In the rows, zero is written as 128.
Each row is followed by its class.
[146 139 140 155 146 125  85 172 110 131 124 129 191 129 127 175  80 168
 150 139 124 118 205 113 113 129 115 116 121 139 109 133 132  93 187 138
 140 119 109  95 113 114 134 143 148 139]
visak
[120 136 217 121 151 144 134 133 109 164 157 121 186 139 122 152 125 178
 196 120 119 137 113 123 132 120  57  95 159 122 138 195 125 102 119 125
 148 158 154 127 112 118 125  86 115  72]
nog
[131 124 138 121 159 173 113 164 107 132  83 139 183 170 121 134  92 159
 127 158 142 136 125 142 125 148  60  72 123 119 137 145 208 123 141 136
 136 148 122 124 131 111 122  99  60 160]
Fop
[123 147 105 136 113 122 101 139 172  96  78 132 139 119  79 190 124 115
 143 170 127 107 135 104  96 118 167 127 122 122 125 157 166 145 169 120
  98 140 107 118 150  99 112  98 160 149]
nog
[124 127 128 136 133 127 150 108 164 104 108 134 121 115 123 121 148 124
 129 125 123 138 127 135 149 120 132  99 133 128 119 106  96 137 116 117
 107 126 137 132 122 121 125 144 122 129]
sofom
[165 111 134 158 147 127  50 228 161 112 169 133 161 118  84  88 126 100
 110 129 122 127 143 157  85 125 148 158 133  81 140 137  88 114 123 155
 109 128 143 112 105 105 160 119 136 186]
famib
[121 129 138 106 114 129 136  99 136 121 119 126 135 132 115 125 145 106
 105 132 122 146  97 130 118 117 131 118 117 123 129 111 125 118 126 129
 124 114 131 118 128 155 119 133 122 120]
tiv
[126 126 129 115 153 140 130 116 124 147 119 143 161 139 123 145 122 122
 106 124 120 149 127 132 128 139 121  94 119 123 128 128 120 137 135 129
 117 126 141 122 134 133 126 121 108 133]
Fur
[137 113 124  79 117 118  99  95  89 147 119 124 116 137 188 152 121 144
  92 102 120 183 189 124 149 155  85 150 133 112 102 106 141 164 117  88
 153 145 145 161 106  99 118 178  42 144]
doni
[124 115 112 174 106 175  84 178 167  58  78 124 104 106 102 133 151 175
 152 121 137 104 172 121 108 119 183 106 171 120 121 122 127 112 135 133
 137 152  86  79 109 159 137 115 162 152]
Fop
[127 130 144 129 150 134 150 134 139 150 108 128 137 144 127 140 125 137
 122 135 135 139 142 128 139 103 111 111 140 143 137 110 132 121 117 120
 119 126 125 101 125 139 127 139 127 116]
Bur
[120 150 156 128 128 129 130 137 139 118 120 146 136 109 120 124 118 143
 144 129 147 104 101 124 124 123 131 125 131 121 132 128 117 110 116 132
 119 125 132 100 121 132 150 114 124 127]
Fur
[123 128  75 154 157 159  74 159  85 144 170 132 184 140 103 118  90 173
 124 140 112 112 198 137 100 127  79 138 127 123 123 101 102  82 145 119
 154 113 162 146 130 101 163 135 168 159]
Fur
[139 122 148 138 148 139 122 143 141 110 112 135 152 120 110 130 118 120
 132 121 105 125 114 130 112 124 136 117 134 124 115 120 117 135 134 128
 116 122 123 125 125 133 125 117 117 129]
sofom
[132 118 156 122 160 146 111 197 124 199 121 152 201 137  90 117 108 158
 203 136 135 115  97 134 129 113  83  88 144 118 139 177 202 139 107 142
 151 163 142 115 105 109 123 116 102 115]
tiv
[127 130 138 123 143 102 144 113 135 133 132 138 121 116 137 129 125 130
 125 130 128 155 113 119 134 118 121 122 123 143 117 112 135 146 130 126
 111 124 133 124 123 126 119 134 123 105]
Fur
[163 132 139 159 166  97 104 162 142 139 139 166 158 103 153 121 119 123
 130 116 116 123 154 166 159 219  99  74 119 131 107 133 150 162 187 136
 127 135 122 166 108 102 149  97 116 112]
doni
[127 133 166 112 138 115 150 132 128 140 122 131 170 140 112 141 127 131
 145 120 120 133 100 125 130 119 113 125 130 128 141 128 129 112 115 124
 123 128 148 130 135 121 122 131 133 109]
doni
[111 139 113 124 122 134 132 120 116 113 108 141 150 106 117 149 120 142
 149 131 129 125 115 117 117 114 103 103 131 131 124 116 123 115 140 116
 126 132 141 122 128 105 139 128 138 144]
tiv
[143 152 127 116 143  65 107 130 143 100 227 150 123 115 150  78 126  78
 116 144 130 159 149 125 126 148  93 101 112 128 124 123 150 141 116 157
 128 104 159 152 103 173  95 133 107 107]
nog
[128 118 133 134 122 131 135 126 147 116 128 131 106 129 120 131 148 111
 112 111 130 129 124 131 128 113 137 110 128 123 128 120  96 118 108 123
 109 115 124 118 109 153 130 122 120 141]
Bur
[112 112  63 121  81 117 119 103 130 117 169 134 146 122 112 135 172 107
 134 166 125 122 130 142 128 122 140  96  94  78 139 121  82 102 139 113
 140 140 138 162 133 101 132 156 157 165]
doni
[128 135 130 133 144  91 169 102 103  81 181 102  86 107 195 134 106 130
 104 137 110 164 148 155 136 111 146  59 113 156 120 124 117 112 155 102
 140  95 112 153 118 120 145  66 128 100]
visak
[123 133 135 102 104 118 147 112 132 136 118 135 135 108 129 122 132 124
 128 141 129 151 104 133 130 107 120 125 129 148 137 117 144 139 122 114
 110 129 139 107 124 124 127 126 120 110]
famib
[109 147 140 125 125 115 134 135 140  80 103 112 108 105 177 146 117 148
  93 147 129 137 154 138 127 104 157  83 139 168 130  98 136 130 146  99
 154 117 106  79  94 143 151 121 127 130]
tiv
[129 135 126 111 112 123 140 112 125 117 109 128 126 113 126 131 124 125
 118 115 121 131 102 114 120 113 132 137 128 151 114 104 116 131 140 109
 124 121 129 106 130 140 141 155 132 137]
tiv
[108 159 145  82 154  86 130 100 111 179 140 157  93 110 107 105  94 131
 128 102 120 152 109 152 143 166 134 150 130 118  88  92 116 104 131  97
 119 141 123 125 107  84 150 143  90 138]
Fur
[145 142 187 119 161 124 118 173 143  80 115 112 117 140 114 132 104  94
 100  67 105 117 115 155 100 125 180 130 126 123 103 109  62 105 175  89
 145 108 114 101 110 143 154  90 102 173]
tiv
[123 127 148 121 139 147 155 116 136 128 113 136 124 115 136 113 123 124
 134 109 104 119  89 135 136 122 120 126 139 140 124 119 114 121 133 110
 129 127 124 106 119 120 127 114 120 130]
nog
[111 143 173  76 133  74 113 109 195 105  72 133 159 152 121 157 136 133
 139 135  70 170 132 125 132 139 158 112 106 107 135 103 197 130 154  63
 125 142 151 136 118  69 104 144  97 105]
Bur
[110 137 134 125 127 119 126 138 144 105 114 140 165 115 111 134 130 118
 115 115 152 142 117 131 128 106 113  97 118 133 125 117 146 116 133 134
 129 119 142 123 118 144 136 148 110 134]
visak
[113 139 133  81 150 103  83 125  83 183 131 171 145 114 147 151  87 176
 146 164 123 147 138 123 125 114  61  75 111 112 135 132 221 113 121 136
 130 136 154 131 112  61 129  92  99 112]
kon
[131 106 114 140 138 176 124 137 120 136 131 140 114 141 124  81 119 131
 130 116 145 125 137 148 134 116 115 105 148 119 126 109 109  95 118 113
 143 109 129  92 132 172 177 142 120 158]
tiv
[126 130 151 134 131 154 138  97 140  97 104 131 157 115 134 137 139 129
 112 102 111 154 105 124 128 139 134 112 137 142 126 111 127 156 155 111
 125 124 117 119 140 138 137 138 102 117]
nog
[149 159 117  77 105 142 113 145 137 158 122 147 120 110  66 132  95 159
 154  88  75 103 139 113 166 140 110 175 134 132  97 106  77 127  79 140
 134 138 148 101 143 172 193 132  99 127]
Fop
[121 130 132 114 132 117 133 142 130 118 106 142 146 114 120 149 124 117
 145 132 118 122 108 125 124 130 135 119 131 125 126 128 111 135 133 120
 120 134 135 134 133 109 142 117 128 138]
sofom
[145  96  88 127 129 152  71 196 185  60 112 140 138 126 134 115 130 104
  86  99 134 123 152 129 112 143 160  69 112 119 118 102 130 157 158 145
 112 107  93 129 137 135 128 110 102 185]
Fop
[164 131  99 124 111 141 119 130 140 110 112 123 129 164  92 159 123 135
 111 113 121  88 170  81 116  75 126 153 141  96 137 131  70 109  87 132
 125 126 131 122 143 204 145 178  99 160]
visak
[127 124  79 139 108 105  80 151  90 131 189 123  70 146 110 100  94 150
 139 170  96 114 200 109 112 130 185 155 111  92 134 139  85  76 128 146
 145 116 102 124  94  99 153 105 160 135]
Fop
[132 128 130 145 146 100 133 151 145 113 148 124 134 122 132 124 127 106
 128 126 134 134 142 131 129 104 154 134 121 125 115 127  96 113 131 136
 123 112 138 129 117 128 120 142 141 132]
visak
[104 124 145 126 132 143 141 127 151 123  97 137 138 123 108 132 128 141
 129 123 141 129 114 125 131 108 122 106 132 128 114 123 125 106 131 121
 112 124 133  98 113 126 128 131 135 126]
Fur
[101 112 183  84 142 123 102 106 122 174  93 152 181 135  91 128  74 153
 137 145  59 137  55 104 124 132  82 132 132 112 127 152 130  90 109 124
 124 150 167  95 100  95 172 127 111  95]
Fur
[134 130 158 114 121 129 115 147 162 125 104 145 166 110 124 140 125 114
 136 114 122 141 100 125 131 119 104 141 128 150 121 120 137 149 161 114
 128 131 140 115 131 134 133 137 138 121]
Fur
[127 134 156 122 146 129 125 135 160 136 123 135 147 131 117 140 143 115
 111 129 127 135 109 137 129 120 116 108 114 131 134 137 157 133 128 139
 108 122 130 123 125 135 103 119 119 123]
Bur
[101 120  93 129 109 137 108 154 127  29  65 142 139 123  85 106 132  89
 118 127  73 141 115 136  94 143 169 130 116  89 159  51 137 103 143 117
 160 134 146  92 105  97 140 115 166 158]
famib
[119 129 141 128 131 158 105 128 139 120 118 134 149 134  98 129 124 129
 119 137 125 126 112 131 118 118 104 104 129 116 124 116 132 111 142 123
 133 126 122 116 136 138 132 134 128 125]
Fop
[134 126 126 109 133 113 135 127 141 139 107 140 145 132 101 124 132 126
 123 109 112 143 108 122 136 112 132 120 125 133 124 108 137 128 113 125
 122 116 140 125 121 142 136 151 123 114]
visak
[117 141 123 129 120 124 102 144  74 130 184 133  73  75 176 125  81 138
 139 107 184 123 191 122 118 158  83  81 167 180  97 142 141 108 135 146
 145  94  93 115  81 173 124  87 146 126]
tiv
[122 122 128 113 116 137 115 116 133 134 106 128 147 120 115 137 141 133
 112 131 126 128 113 126 120 129 129 110 122 133 133 118 108 131 124 135
 120 127 128 119 119 130 126 135 124 141]
sofom
[126 130 134 126 130 128 135 112 135 119 116 145 118 130 125 141 122 152
 128 111 104 119 124 114 135 127 114 110 126 138 122 111 124 123 126 118
 120 128 133 119 135 140 132 130 123 127]
kon
[132 123 129 122 119 125 125 124 143 120  96 136 149 120 119 137 135 119
 151 133 143 138  97 124 132 118 123 119 129 119 119 119 116 126 130 131
 124 128 127 131 129 132 131 127 123 126]
visak
[108 142  93 138 130 113  85  76 114 133 137 122 125 109  99 133 115 161
  99 183 136 147 158 126 112 123 128  98 107 148 125 131 160  98 168 136
 109 121 137  87 122 121 131 157 166 143]
famib
[132 137 141 137 148 138 123 122 144 111 114 149 155 127 121 127 134 127
 123 117 113 131 121 128 131 121 122 109 118 118 130 118 122 126 137 130
 119 132 146 118 126 118 118 136 129 129]
Fur
[118 110 156 156 120 214 168  52 117 102  64 115 134 166 135 135 134 141
 130 143 106 115  93 106 119 129 132  70 151 115 131 151 106 128 105  74
 114 134 133  85 131 128 113 133 129 105]
Bur
[129 119 123 144 121 135 149 126 131 119 110 129 161 123 106 150 146 115
 126 127 141 129 111 142 133 123 111 107 126 134 136 118 112 114 136 132
 125 125 132 130 126 152 127 136 137 153]
doni
[169 110 187 122 187 100 146 187  77 167 127 160 209 167 105  92  87 129
 221  89  96 125 121  92 146 103 101 107 152 127 135 168 152  89 123 155
 140 133 178 106  88 117 131 137 138  74]
nog
[ 96 140 162 148 144  91 130 171 125 124 194 134 118 147 131 113 121 139
 118 113 159 117 165 116 127  83  90 109 133 141 110 135  91 107  65 129
 119 126 175 118  94 129 128 132 135  87]
doni
[121 132 107 142 147 134 114 101 120 167 173 111 165 152 126 121 118 162
 143 196 117 103 162 119 108 122 136 114 110  84 134 155 146 114 123 120
 140 129 145 138 150  98 113 154 131  99]
tiv
[158  94 148 157 131 121 147 146 129 119  88  95 173 128 114 165 132 165
 199 118  81 159 126  90 124  92 185 132 169 166 138 162 106 141 143 119
 115 160 123 122 128 100 137 123 190  90]
Bur
[124 137 137 115 132 125 129 145  99 129 135 147 144 125 120 129 113 131
 130 122 103 134 120 119 126 130 118 119 125 133 135 113 136 117 137 135
 144 130 126 111 122 140 142 131 126 113]
Fop
[122 142 119 128 123 145 111 110 109  93 133 137 131 123 121 122 117 139
  98 131 108 148 122 125 125 140 104  94 124 144 144 112 111 115 120 143
 130 123 135 116 122 150 148 119 118 145]
Fop
[133 123 130 135 127 138 133 118 141 144 136 134 152 121 115 119 153 115
 140 135 142 143 104 140 144 131 111 127 130 134 139 141 123 129 127 146
 120 123 138 129 130 145 130 131 130 136]
nog
[134 118 135 132 138 140 129 122 154 124 102 131 176 125 108 137 127 130
 137 118 111 139 106 121 125 110 136 112 132 137 123 126 107 116 131 127
 111 121 138 114 136 137 125 148 137 135]
visak
[122 128 142 126 146 138 131 141 141 132 137 141 159 123 118 130 119 121
 132 125 115 129 126 137 128 116 112 107 118 115 127 134 127 123 128 120
 130 121 157 122 119 124 126 115 122 124]
Fur
[107 154 157 126 134 115  97 156 132 150 136 122 161 157 101 160 105 147
 129 156 165  89 115 126 116 105 144 118 105 149 122 138 141 122 142 141
 144 126  99 113 135 143 126 118 123 118]
kon
[116 139 134 136 107 128 105 111 105  93 112 147  91 132 110  96 142 175
 177 145 190 133 139 101 111  79 136 116 154  89 143  80 102  80  89 128
 121 112 123  79 109 149 159 126 128 105]
famib
[137 139 110 160 126 131  72  96 174 113 111 133 125 126 122 116 155 142
 116 183 160 112 101 152 137 132  92  99 100 125 173 146 152 118 145 146
 127 152 137 114 128 129 137 131 115 204]
nog
[113 124 150 123 143 134 118 114 115 132 124 134 134 127 142 123 122 139
 105 127 129 151 119 127 119 137  92 114 130 133 132 118 146 150 147 110
 133 120 130 119 105 118 117 132  98 109]
famib
[134 127 135 134 129 140 123 125 149 175 129 146 131 127 114 123 135 133
 158 139 132 106 117 152 142 111 105 153 129 112 119 115 107 106 115 116
 127 139 142 126 130 122 118 141 122 153]
kon
[110 137 134  91 152 131  93 107 137 183 158 146 119 145  99 116 104 120
 118 158 112 136 118 136 142 135 120 119  96  87  89 160 115 118 108 125
 126 104 147 114  93 115 109 141  86 140]
visak
[134 119 130 140 140 119 118 133 158 111 111 135 140 129 120 125 135 130
 126 129 117 131 138 129 131 125 136 115 130 127 127 103  96 125 137 127
 113 127 125 132 131 123 142 137 131 133]
sofom
[111  79  78 127 137 152 159 128 101 146 115 115 136 124  99 158 120 155
 143  95 106 144 148  84 157 108 132 128 122 152 117 138  77 131 149 160
 120 111 120 126 141 110 144 167 168 142]
sofom
[145 115  66 106 122 115 114  91 113 153 180 129 136 119  92 119 126 133
 123 115  71 142 126 118 142 170 109 133  85 137  99 153 121 123 191 140
 121 132 124 173 124 107 113 176 142 170]
Bur
[157 104 162 117 168 145 125 120 102  91 107 144 107 155 135  91  96 109
 156  76  80 166 112  91 100 134 124 128 166  97 130  88 121 128 121 101
 134 117 127 107 131 125 120 117 110 111]
nog
[155 111  78 100 115 150 139 141 124 185  82 162 130 125  88 144  98 130
 182 139 100 106 124 106 153 114  94 110 142 127 105 132 156 139 122 126
 106 154 104 119 139 101 140 120 146 119]
Bur
[121 134 146 128 146 145 156 143 126 122 119 134 148 124 123 141 128 124
 124 109 134 128 116 135 132 120 125  78 138 140 134 131 122 120 124 126
 116 124 128 109 131 133 145 109 134 122]
Bur
[141 134 121 142 157 140 136 124 142 111 102 135 148 132 122 133 132 122
 119 128 118 128 125 136 129 121 116 113 132 128 132 104 126 137 131 125
 124 127 135 123 133 135 123 120 107 145]
nog
[128 131 135 123 128 125 140 116 116 124 115 139 136 144 119 119 133 127
 142 114 121 144 118 112 119 107 132 129 133 131 140 102 139 126 118 124
 135 128 134 119 140 156 129 134 121 100]
tiv
[105 144  87  94 124 135 117 111 100 170 101 143 123 145  59 118  86 199
 116 146  30  64 122  92 129 123 119 157  97 128 125  93  94  91 128 113
 150 122 138  88  98  84 174 162 166 123]
sofom
[115 132 124 161 163  99 120 151 119 144 208 135  60  81 162 121 126 167
 142  94 156 125 177 160 127 172 103 145 145 121  82 128 112 127 137 110
 125 141 112 164 119 106 126 111 103 154]
doni
[123 136 118 116 123 139 145 105 136 120 102 133 147 134 116 142 129 127
 121 127 110 132 133 118 134 121 148 106 125 132 129 110 113 127 123 118
 115 125 128 115 132 135 132 135 121 121]
Bur
[ 74 121 192 130 168 160 159 140 116 145 133 121 146 144 158 125  83 161
 108 136 141 102 114 113 125 131 100  73 150 135  96 155  77 106 127 122
 127 127 112  83  92 113 120 114  91  84]
Fop
[100 135 147 108 136 117 117 124 143 123 133 141 149 124 110 134 116 132
 106 123 109 147 113 130 112 117 138 113 111 127 131 117 139 110 148 114
 122 124 134 111 130 118 144 125 126 124]
Fur
[105 133 130 119 137 143 149 105 139 139 131 151 139 137 118 123 122 122
 113 120 133 121 109 132 138 112 113 115 108 119 111 113  96 114 109 120
 106 120 148 111 136 136 129 137  94 136]
Fur
[150 122 162 160 193 110 124 141 105 138  88 135 140 178  75 150 135 159
 136 121  86 120 155 118 109 135 115  90 148  86 145 134 148  95 122 131
 118 162 140 135 111 100 121 123 146  98]
sofom
[151 115 140 142 105 123 121 145 252 119  64 100 134 133  73 159 138 132
 161 195 125  73 137 111 111  97 169 171 113  72  86 107  86 122 140 118
  76 127  90 108 137  97  87 137 137 129]
sofom
[123 127 131 146 144 139 131 126 147 131 110 130 130 134 110 122 132 133
 144 153 130 128 122 152 136 115 121 100 131 138 134 120 132 111 123 121
 122 132 127 116 128 123 122 122 143 146]
sofom
[112 128 143 130 129 141 144 123 152 121 103 142 148 136 100 125 134 108
 121 126 135 122 102 128 131 113 117 110 121 122 128 121 114 115 124 132
 120 124 144 109 120 150 123 123 131 116]
Fur
[126 155 188 132 159  78 108 176 133 158 181 111 198 155  99 167 116 170
 151 149 114  85 154 146 122 123 106 100  95 114 145 159 132  57 123 152
 114 128 132 131 100  58 101 107 144 113]
famib
[123 121 127 122 141 134 135 112 140 163 105 140 143 132 110 127 124 132
 135 137 137 151 112 131 152 109 109 128 119 124 121 117 133 135 122 128
 116 134 140 120 127 106 128 147 113 127]
Fur
